[[ -97   65   65   70]
 [-100   48   92   71]
 [ -34   -1   55  102]
 [ -21   22    8   90]]
->
[[ -21   22    8   90]
 [ -34   -1   55  102]
 [ -97   65   65   70]
 [-100   48   92   71]]

[[-28  33  27 -29 -29 -31  -2]
 [ 15 -18 -29  25  23  19  10]
 [-17  16  22  34  79  58 -36]
 [ 21 -21 -28  21  25  14   3]
 [ 16 -26 -18  22  20  14  11]
 [108 -72  -2  -9 -19 -29  45]
 [ 22 -18 -22  22  22  20  15]]
->
[[ 15 -18 -29  25  23  19  10]
 [ 21 -21 -28  21  25  14   3]
 [ 22 -18 -22  22  22  20  15]
 [ 16 -26 -18  22  20  14  11]
 [108 -72  -2  -9 -19 -29  45]
 [-17  16  22  34  79  58 -36]
 [-28  33  27 -29 -29 -31  -2]]

[[ -16   -8  -38   -5]
 [ -49  -41 -104  -25]
 [ -29   39    3  -37]
 [ -26   23  -44    4]]
->
[[ -49  -41 -104  -25]
 [ -26   23  -44    4]
 [ -16   -8  -38   -5]
 [ -29   39    3  -37]]

[[ 19  35  26   7 -19 -36 -18 -35  12   9 -35 -60]
 [ 34  -1  55   4  11   8  40 -10 -11   6 -25 -40]
 [ -9 -14   3  40  -3  -1 -40   0  82   4 -15 -26]]
->
[[ -9 -14   3  40  -3  -1 -40   0  82   4 -15 -26]
 [ 19  35  26   7 -19 -36 -18 -35  12   9 -35 -60]
 [ 34  -1  55   4  11   8  40 -10 -11   6 -25 -40]]

[[-46  18  39  -6  39  51]
 [ -1  -9 -36 -40 -80 -20]
 [ 50 -75  -6  75  71 -47]
 [ -8  22  23  41  88  28]]
->
[[ -1  -9 -36 -40 -80 -20]
 [ 50 -75  -6  75  71 -47]
 [ -8  22  23  41  88  28]
 [-46  18  39  -6  39  51]]

[[-46 -29 -96  83  51 -17]
 [  8  55  43 -42  -7  -3]
 [-44  47 -33  46  28 -71]
 [  3  48  41 -32   5  -1]
 [-49  16 -50  48  36 -52]
 [-49  34 -46  57  38 -61]
 [-13  63  27 -14   5 -58]
 [-12 -48  -5  11  24  22]
 [-30 -20 -38  37  28 -26]
 [-14 -44  -2   9  25  30]
 [ -5  43  12  -4  12 -18]]
->
[[-46 -29 -96  83  51 -17]
 [-49  16 -50  48  36 -52]
 [-49  34 -46  57  38 -61]
 [-30 -20 -38  37  28 -26]
 [-44  47 -33  46  28 -71]
 [-12 -48  -5  11  24  22]
 [-14 -44  -2   9  25  30]
 [ -5  43  12  -4  12 -18]
 [-13  63  27 -14   5 -58]
 [  3  48  41 -32   5  -1]
 [  8  55  43 -42  -7  -3]]
---
[[ 29  29 -59  16  47 -19 -13  11 -13 -75]
 [ 14  71  69 -57  23  24 -77  60  -9 -44]
 [  0 -49 -51  60  -7 -10  80 -39  19  49]
 [  1 -36 -35  45   0  -5  56 -26  12  35]]
->
[[-13 -75  29  29 -59  16  47 -19 -13  11]
 [ -9 -44  14  71  69 -57  23  24 -77  60]
 [ 19  49   0 -49 -51  60  -7 -10  80 -39]
 [ 12  35   1 -36 -35  45   0  -5  56 -26]]

[[   7  -13  113   -3   15   76   20    3]
 [  12   64  -20    4  -85   -1  -99   10]
 [ -35   37  -72  -22   19   76   58  -80]
 [ -93  -90   61  -66   11  -51  -10  -25]
 [ -41  -13   72  -18  -21  -73  -31  -56]
 [ -25   10   -8  -88  -45   71  -23   52]
 [  12   14  -72  -33    3  -78   32   17]
 [ 101   10  -20   30  -61    4   28   -7]
 [  75   41   55  -88 -105   43   32  -25]]
->
[[  20    3    7  -13  113   -3   15   76]
 [ -99   10   12   64  -20    4  -85   -1]
 [  58  -80  -35   37  -72  -22   19   76]
 [ -10  -25  -93  -90   61  -66   11  -51]
 [ -31  -56  -41  -13   72  -18  -21  -73]
 [ -23   52  -25   10   -8  -88  -45   71]
 [  32   17   12   14  -72  -33    3  -78]
 [  28   -7  101   10  -20   30  -61    4]
 [  32  -25   75   41   55  -88 -105   43]]

[[  20   -1    9   17    3  -64]
 [  19    6   13   11   18  -50]
 [  56   -9   48    7   22  -88]
 [ -40   25  -52   18    5    8]
 [ -25  -27  -33    3  -74   27]
 [  55  -47   60  -17  -33  -32]
 [  11   14    5   12   32  -42]
 [ -11   25  -28   29   19  -55]
 [  -5   21  -23   30   15  -65]
 [  17   33   -5   36   55 -105]
 [ -67   59  -86   36   34    4]
 [  -1   21  -17   24   22  -57]]
->
[[   3  -64   20   -1    9   17]
 [  18  -50   19    6   13   11]
 [  22  -88   56   -9   48    7]
 [   5    8  -40   25  -52   18]
 [ -74   27  -25  -27  -33    3]
 [ -33  -32   55  -47   60  -17]
 [  32  -42   11   14    5   12]
 [  19  -55  -11   25  -28   29]
 [  15  -65   -5   21  -23   30]
 [  55 -105   17   33   -5   36]
 [  34    4  -67   59  -86   36]
 [  22  -57   -1   21  -17   24]]

[[ 73  70  57 -11  27  -2  -6  95  70]
 [ 58  54  43  19  28  20   9  74  52]
 [ -2 -29  -8 -83 -49 -70 -38  -3 -12]]
->
[[ 95  70  73  70  57 -11  27  -2  -6]
 [ 74  52  58  54  43  19  28  20   9]
 [ -3 -12  -2 -29  -8 -83 -49 -70 -38]]

[[-79 -58  16 -38 -76   1  73 -58]
 [-66 -39  -9 -59 -69  -1  50 -46]
 [ 50  28  10  49  53   0 -37  35]
 [ 26  14   6  27  29   1 -16  16]
 [ 29  30 -17   2  25  -5 -34  24]
 [ 58  48 -25  12  50  -3 -60  42]
 [ 63  52 -21  21  57  -4 -63  48]
 [-83 -57  12 -45 -81   0  73 -59]
 [-60 -51  20 -20 -55   5  63 -48]
 [ 80  57 -12  44  79  -1 -72  59]
 [ 56  35   9  52  60   0 -44  41]]
->
[[ 73 -58 -79 -58  16 -38 -76   1]
 [ 50 -46 -66 -39  -9 -59 -69  -1]
 [-37  35  50  28  10  49  53   0]
 [-16  16  26  14   6  27  29   1]
 [-34  24  29  30 -17   2  25  -5]
 [-60  42  58  48 -25  12  50  -3]
 [-63  48  63  52 -21  21  57  -4]
 [ 73 -59 -83 -57  12 -45 -81   0]
 [ 63 -48 -60 -51  20 -20 -55   5]
 [-72  59  80  57 -12  44  79  -1]
 [-44  41  56  35   9  52  60   0]]

[[ 11   3   1 -14  -5 -15  14  13   3   1 -15   8  -1]
 [ 35   3 -14 -12 -23 -26 -16  83 -15 -54  11  29   1]
 [ 16   3 -17 -27  -7  30  18  11  -4  -1 -37  -2 -32]
 [  5   3  -2   9  15   0  15   4   6  17   6  -3 -16]]
->
[[  8  -1  11   3   1 -14  -5 -15  14  13   3   1 -15]
 [ 29   1  35   3 -14 -12 -23 -26 -16  83 -15 -54  11]
 [ -2 -32  16   3 -17 -27  -7  30  18  11  -4  -1 -37]
 [ -3 -16   5   3  -2   9  15   0  15   4   6  17   6]]
